Below are the code and all the weights of a small trained network. Each question names an input and a target symbol and asks about switching units off, where a switched-off unit gives its printed mean instead of its output.

import numpy as np


def w(rows, s, z=0):
    codes = np.array(rows[::2]) - 128.0
    scale = np.full(codes.shape[1], s)
    scale[-1] = z or s
    return codes * scale


def f(y):
    return y / 2 * (1 + np.tanh(0.7978845608 * (y + 0.044715 * y**3)))


def softmax(a):
    e = np.exp(a - a.max(-1, keepdims=True))
    return e / e.sum(-1, keepdims=True)


def log_softmax(a):
    a = a - a.max(-1, keepdims=True)
    return a - np.log(np.exp(a).sum(-1, keepdims=True))


def net(x, mask):
    ids = ['αγζμξτω'.index(c) for c in x.split()]
    T = len(ids)
    res = E[ids] + P[:T]
    u = 0
    for l in range(2):
        q, k, v = (res @ M[l].T for M in (Q, K, V))
        z = softmax(np.where(np.tri(T) > 0, q @ k.T / 4**0.5, -1e9)) @ v
        res = res + np.where(mask[u], z, O[l][:, -1]) @ O[l][:, :-1]
        u += 1
        y = f(res @ A[l][:, :-1].T + A[l][:, -1])
        res = res + np.where(mask[u : u + 16], y, B[l][:, -1]) @ B[l][:, :-1]
        u += 16
    return log_softmax(res[-1] @ U[:, :-1].T + U[:, -1])


Q, K, V, O, A, B = {}, {}, {}, {}, {}, {}
E = w([
[136,5,188,125,181],'α',
[110,200,165,46,51],'γ',
[145,96,247,36,83],'ζ',
[166,113,62,202,224],'μ',
[239,71,76,48,152],'ξ',
[17,26,170,206,71],'τ',
[129,189,41,154,100],'ω',
],0.014)
P = w([
[93,249,152,119,228],'0',
[178,184,78,214,166],'1',
[73,53,26,35,128],'2',
[104,236,187,98,159],'3',
[169,159,113,204,94],'4',
[86,1,27,39,45],'5',
[122,221,245,53,68],'6',
[165,139,151,187,38],'7',
],0.0092)
Q[0] = w([
[237,101,138,183,88],'0.h1',
[185,250,28,69,2],'0.h1',
[24,172,64,238,85],'0.h1',
[122,82,1,140,213],'0.h1',
],0.011)
K[0] = w([
[123,104,90,79,203],'0.h1',
[150,207,75,87,76],'0.h1',
[7,158,47,176,121],'0.h1',
[170,123,85,165,165],'0.h1',
],0.02)
V[0] = w([
[133,138,142,138,141],'0.h1',
[114,123,206,97,96],'0.h1',
[89,52,54,43,87],'0.h1',
[185,122,181,137,2],'0.h1',
],0.0049)
O[0] = w([
[142,123,125,136,115,123],'0.h1',
[207,221,102,176,141,253],'0.h1',
[6,111,117,75,234,181],'0.h1',
[111,122,49,190,255,208],'0.h1',
],0.0069,0.0017)
A[0] = w([
[125,115,137,199,133,58],'0.n1',
[162,97,143,81,149,85],'0.n2',
[225,128,148,194,237,2],'0.n3',
[148,31,138,129,58,213],'0.n4',
[163,89,115,205,157,65],'0.n5',
[105,145,249,96,85,49],'0.n6',
[83,163,213,59,86,86],'0.n7',
[98,117,165,106,188,175],'0.n8',
[169,145,136,112,151,70],'0.n9',
[169,187,89,173,187,123],'0.n10',
[56,162,133,104,240,116],'0.n11',
[152,154,180,103,246,106],'0.n12',
[192,134,169,137,204,68],'0.n13',
[163,231,155,127,158,22],'0.n14',
[89,112,94,160,140,38],'0.n15',
[78,156,188,125,32,50],'0.n16',
],0.012,0.0057)
B[0] = w([
[51,148,120,62,107,134],'0.n1',
[98,98,142,72,102,156],'0.n2',
[118,75,151,243,195,166],'0.n3',
[62,185,114,75,152,253],'0.n4',
[18,135,99,82,135,149],'0.n5',
[137,45,80,122,129,199],'0.n6',
[30,51,95,140,212,226],'0.n7',
[172,117,109,181,68,192],'0.n8',
[116,104,85,125,50,139],'0.n9',
[193,182,110,177,133,168],'0.n10',
[172,76,92,212,82,176],'0.n11',
[143,106,175,110,20,197],'0.n12',
[146,64,124,193,76,171],'0.n13',
[1,167,92,87,71,212],'0.n14',
[228,138,91,41,173,135],'0.n15',
[132,77,148,177,179,174],'0.n16',
],0.0078,0.006)
Q[1] = w([
[169,104,164,99,178],'1.h1',
[127,188,100,171,116],'1.h1',
[100,118,132,109,172],'1.h1',
[168,135,115,74,2],'1.h1',
],0.0096)
K[1] = w([
[131,121,205,111,152],'1.h1',
[200,202,100,132,163],'1.h1',
[138,112,89,66,129],'1.h1',
[162,198,195,118,1],'1.h1',
],0.0055)
V[1] = w([
[173,101,3,145,77],'1.h1',
[116,122,146,114,196],'1.h1',
[158,91,110,59,115],'1.h1',
[121,128,140,168,103],'1.h1',
],0.0054)
O[1] = w([
[211,110,202,52,132,254],'1.h1',
[193,175,124,129,26,64],'1.h1',
[101,150,53,252,64,147],'1.h1',
[130,149,149,101,173,165],'1.h1',
],0.0034,0.0022)
A[1] = w([
[137,130,89,90,96,100],'1.n1',
[144,120,25,77,150,116],'1.n2',
[238,173,53,112,153,64],'1.n3',
[92,147,151,8,170,131],'1.n4',
[117,117,148,223,112,170],'1.n5',
[105,124,133,131,94,90],'1.n6',
[209,179,85,144,138,13],'1.n7',
[210,159,158,66,87,113],'1.n8',
[160,132,54,171,194,147],'1.n9',
[101,117,181,103,100,115],'1.n10',
[206,55,233,88,118,2],'1.n11',
[130,238,161,100,140,82],'1.n12',
[80,188,152,171,75,112],'1.n13',
[162,183,95,178,225,61],'1.n14',
[147,185,97,108,118,126],'1.n15',
[77,96,32,111,135,105],'1.n16',
],0.012,0.0089)
B[1] = w([
[102,129,150,130,189,143],'1.n1',
[107,91,154,154,122,184],'1.n2',
[96,109,157,183,101,137],'1.n3',
[109,168,107,190,99,195],'1.n4',
[143,150,134,134,189,186],'1.n5',
[158,96,126,122,128,138],'1.n6',
[72,97,153,247,135,129],'1.n7',
[187,125,93,112,173,141],'1.n8',
[132,58,126,65,75,151],'1.n9',
[160,132,98,121,143,157],'1.n10',
[90,159,66,179,112,151],'1.n11',
[115,105,112,65,162,141],'1.n12',
[136,105,150,57,131,165],'1.n13',
[187,162,55,124,99,138],'1.n14',
[81,125,122,135,189,139],'1.n15',
[164,162,171,104,88,244],'1.n16',
],0.012,0.011)
U = w([
[203,147,25,117,77,127],'α',
[103,124,74,75,165,108],'γ',
[146,12,159,80,54,112],'ζ',
[254,217,225,162,106,253],'μ',
[89,79,205,163,192,88],'ξ',
[78,106,37,227,86,61],'τ',
[112,202,136,157,35,128],'ω',
],0.0064,0.0034)

Each question gives the input, a string of symbols that net reads in full, and the target symbol t.
The units are the heads (4 rows each of Q, K, V and O) and the neurons (one row each of A and B). Each row of codes is followed by its name. A weight is (code - 128) times the scale printed after its matrix; where a second scale follows, it is the last column's (O, A, B and U).
mask holds one flag per unit, layer by layer, with each layer's heads first. A switched-off unit (its flag False) gives its mean, the last column of its rows in O or B, instead of its output. The means were averaged over made-up inputs and are rounded, as every weight is.
A unit's drop is (log p(t) with every unit on - log p(t) with that unit switched off) / (log p(t) with every unit on - log p(t) with every unit switched off).
The circuit of an input: a set's keep is (log p(t) with only the set's units on - log p(t) with every unit switched off) / (log p(t) with every unit on - log p(t) with every unit switched off). Starting from the 12 units with the biggest drops (on a tie, the unit counted first), units are removed one at a time, each time the one whose removal leaves the highest keep (on an exact tie, the one counted first), for as long as the keep stays at least 0.8.
units of the circuit, in order: the units of the circuit, biggest drop first
most important unit: the unit with the biggest drop
top k neurons: the k neurons with the biggest drops, biggest first
top k neurons in layer l: the k neurons of layer l with the biggest drops, biggest first
drop when u is switched off: that unit's drop, to one decimal
input γ ω ω γ ζ ζ α α, target ξ: units of the circuit, in order : [0.n3 0.h1 1.n5]
input α γ ζ ξ ζ τ τ, target ξ: units of the circuit, in order : [1.n5 0.n16]
input ζ ζ τ μ μ, target α: top 4 neurons : [1.n14 0.n10 0.n3 0.n12]
input μ α τ α ξ, target ζ: most important unit : 1.n9
input γ μ ζ ζ γ ω, target ζ: units of the circuit, in order : [0.h1 1.n2 1.n16]
input α ω τ ω ζ α, target ω: units of the circuit, in order : [1.n4 0.n4 1.n16]
input μ γ α ξ ω ξ τ, target ξ: units of the circuit, in order : [0.n16 1.n5]
input ξ ζ γ τ μ α α, target τ: units of the circuit, in order : [1.n11 1.n16 0.n12 0.n14]
input ζ γ ζ α ζ ζ τ ξ, target ζ: top 3 neurons : [1.n9 0.n14 1.n4]
input ω γ ω τ μ, target α: top 2 neurons : [1.n14 0.n10]
input ζ ζ α γ ξ τ ω, target γ: top 2 neurons : [1.n12 0.n14]
input γ ω μ ζ γ α μ, target μ: top 2 neurons in layer 0 : [0.n7 0.n12]
input ξ μ τ μ, target μ: top 2 neurons : [0.n7 0.n14]
input α γ α γ α μ, target ζ: most important unit : 1.n9
input γ α ξ μ γ μ, target ω: top 4 neurons : [0.n4 1.n4 1.n16 0.n11]
input ω ξ τ γ τ μ, target ζ: top 2 neurons in layer 0 : [0.n14 0.n12]
input ω ζ ζ, target ω: drop when 1.n4 is switched off : 0.6
input τ μ μ, target ω: drop when 0.h1 is switched off : 2.0
input γ γ ζ ζ α α ξ, target α: drop when 0.n4 is switched off : 0.1
input γ τ ω, target ζ: most important unit : 0.n11
